Below are the code and all the weights of a small trained network. Each question names an input and a class and asks about switching units off, where a switched-off unit gives its printed mean instead of its output.

import numpy as np


def w(rows, s, z=0):
    codes = np.array(rows[::2]) - 128.0
    scale = np.full(codes.shape[1], s)
    scale[-1] = z or s
    return codes * scale


def norm(h):
    return h / np.sqrt((h * h).mean(-1, keepdims=True) + 1e-5)


def f(y):
    return np.maximum(y, 0)


def log_softmax(a):
    a = a - a.max(-1, keepdims=True)
    return a - np.log(np.exp(a).sum(-1, keepdims=True))


def net(x, mask):
    res = np.array(x, float).reshape(1, 6) / 4 @ E
    u = 0
    for l in range(3):
        y = f(norm(res) @ A[l][:, :-1].T + A[l][:, -1])
        res = res + np.where(mask[u : u + 6], y, B[l][:, -1]) @ B[l][:, :-1]
        u += 6
    return log_softmax(norm(res)[-1] @ U[:, :-1].T + U[:, -1])


A, B = {}, {}
E = w([
[134,141,169,119,90,109,126],'x0',
[90,137,68,181,85,162,92],'x1',
[160,127,90,52,186,135,42],'x2',
[184,135,211,120,57,164,75],'x3',
[89,146,146,109,84,65,178],'x4',
[87,255,152,186,123,134,124],'x5',
],0.0083)
A[0] = w([
[92,2,127,191,191,117,185,121],'0.n0',
[56,147,175,145,86,154,74,58],'0.n1',
[131,104,49,241,144,193,40,251],'0.n2',
[31,162,120,112,138,31,160,15],'0.n3',
[32,56,18,151,175,214,138,172],'0.n4',
[230,82,143,60,172,90,137,133],'0.n5',
],0.007,0.0018)
B[0] = w([
[168,81,155,135,109,187,190,207],'0.n0',
[137,94,174,120,119,96,2,173],'0.n1',
[179,196,116,115,171,177,88,254],'0.n2',
[62,113,79,105,142,100,157,202],'0.n3',
[164,153,99,135,104,132,131,244],'0.n4',
[109,82,181,52,155,115,85,206],'0.n5',
],0.012,0.0059)
A[1] = w([
[139,137,86,85,45,163,44,163],'1.n0',
[111,146,118,138,211,162,85,27],'1.n1',
[100,161,129,99,147,113,185,77],'1.n2',
[127,73,142,120,147,120,126,3],'1.n3',
[110,124,108,2,145,92,144,247],'1.n4',
[98,120,85,137,87,105,174,113],'1.n5',
],0.0094,0.0035)
B[1] = w([
[129,255,123,150,124,74,172,229],'1.n0',
[123,110,72,97,157,121,133,183],'1.n1',
[120,129,85,60,117,65,225,167],'1.n2',
[147,165,116,28,128,128,74,143],'1.n3',
[81,59,156,158,127,125,159,255],'1.n4',
[138,170,80,168,144,87,130,176],'1.n5',
],0.0091,0.0066)
A[2] = w([
[134,126,95,192,251,135,44,151],'2.n0',
[190,73,129,84,142,116,183,245],'2.n1',
[106,75,159,54,130,123,102,2],'2.n2',
[132,147,119,166,127,134,92,101],'2.n3',
[131,138,162,186,116,86,76,116],'2.n4',
[83,96,69,159,122,163,167,139],'2.n5',
],0.011,0.0026)
B[2] = w([
[136,147,61,1,124,180,166,246],'2.n0',
[133,18,140,231,90,171,107,254],'2.n1',
[102,107,200,133,127,240,148,200],'2.n2',
[103,154,173,15,194,82,115,175],'2.n3',
[93,110,170,67,38,112,121,177],'2.n4',
[140,192,137,195,203,74,97,202],'2.n5',
],0.0088,0.0062)
U = w([
[130,47,207,81,120,193,124,225],'0',
[110,188,245,95,53,85,77,96],'1',
[204,117,131,211,100,202,151,5],'2',
[156,185,93,55,166,186,104,202],'3',
[49,140,111,166,154,80,193,124],'4',
],0.011,0.0034)

Each question gives the input, the list of numbers given to net, and the class t.
The units are the neurons (one row each of A and B). Each row of codes is followed by its name. A weight is (code - 128) times the scale printed after its matrix; where a second scale follows, it is the last column's (A, B and U).
mask holds one flag per neuron, layer by layer. A switched-off neuron (its flag False) gives its mean, the last column of its row in B, instead of its output. The means were averaged over made-up inputs and are rounded, as every weight is.
A unit's drop is (log p(t) with every unit on - log p(t) with that unit switched off) / (log p(t) with every unit on - log p(t) with every unit switched off).
The circuit of an input: a set's keep is (log p(t) with only the set's units on - log p(t) with every unit switched off) / (log p(t) with every unit on - log p(t) with every unit switched off). Starting from the 12 units with the biggest drops (on a tie, the unit counted first), units are removed one at a time, each time the one whose removal leaves the highest keep (on an exact tie, the one counted first), for as long as the keep stays at least 0.8.
circuit, biggest first: the units of the circuit, biggest drop first
k most important neurons: the k neurons with the biggest drops, biggest first
k most important neurons of layer l: the k neurons of layer l with the biggest drops, biggest first
drop of u: that unit's drop, to one decimal
input [4,-3,3,4,7,1], class 0: circuit, biggest first => [1.n4, 2.n2]
input [-4,1,-5,-7,-2,1], class 2: circuit, biggest first => [0.n0, 0.n4]
input [7,6,6,5,2,-2], class 1: circuit, biggest first => [1.n0, 2.n0]
input [-1,7,-8,-4,-6,2], class 3: circuit, biggest first => [0.n2, 2.n0]
input [-3,4,-2,-7,1,-3], class 2: circuit, biggest first => [0.n0, 0.n4]
input [8,-1,-6,-4,-4,-7], class 2: circuit, biggest first => [2.n1]
input [-8,-8,4,-5,-5,1], class 0: circuit, biggest first => [0.n5, 2.n1, 1.n4]
input [-6,-2,3,-8,4,-5], class 0: circuit, biggest first => [0.n0, 2.n1]
input [4,8,0,-7,2,-5], class 2: circuit, biggest first => [0.n0, 0.n4]
input [1,-5,3,6,7,2], class 0: 3 most important neurons of layer 0 => [0.n2, 0.n4, 0.n5]
input [-7,-6,3,-4,-4,2], class 0: 3 most important neurons of layer 1 => [1.n0, 1.n4, 1.n5]
input [7,7,-1,-5,-1,8], class 3: 3 most important neurons => [0.n2, 2.n0, 1.n4]
input [-7,-1,-2,-5,3,-4], class 2: 3 most important neurons => [0.n0, 2.n1, 0.n4]
input [-2,0,-8,1,2,-2], class 2: most important neuron => [0.n0]
input [1,-5,7,-6,3,3], class 4: 2 most important neurons of layer 1 => [1.n2, 1.n4]
input [5,5,-3,4,-8,2], class 3: drop of 2.n0 => 0.2
input [-3,5,-5,5,7,-8], class 2: drop of 0.n5 => 0.3
input [-8,2,-4,-8,-4,6], class 3: drop of 0.n2 => 0.3
input [3,0,-6,1,6,-2], class 4: 2 most important neurons of layer 0 => [0.n3, 0.n5]
input [2,8,2,2,6,-3], class 1: most important neuron => [0.n1]
input [2,8,-5,-7,-8,-4], class 3: 2 most important neurons of layer 1 => [1.n4, 1.n2]
input [-3,7,-8,2,-8,7], class 3: 2 most important neurons => [0.n2, 2.n0]
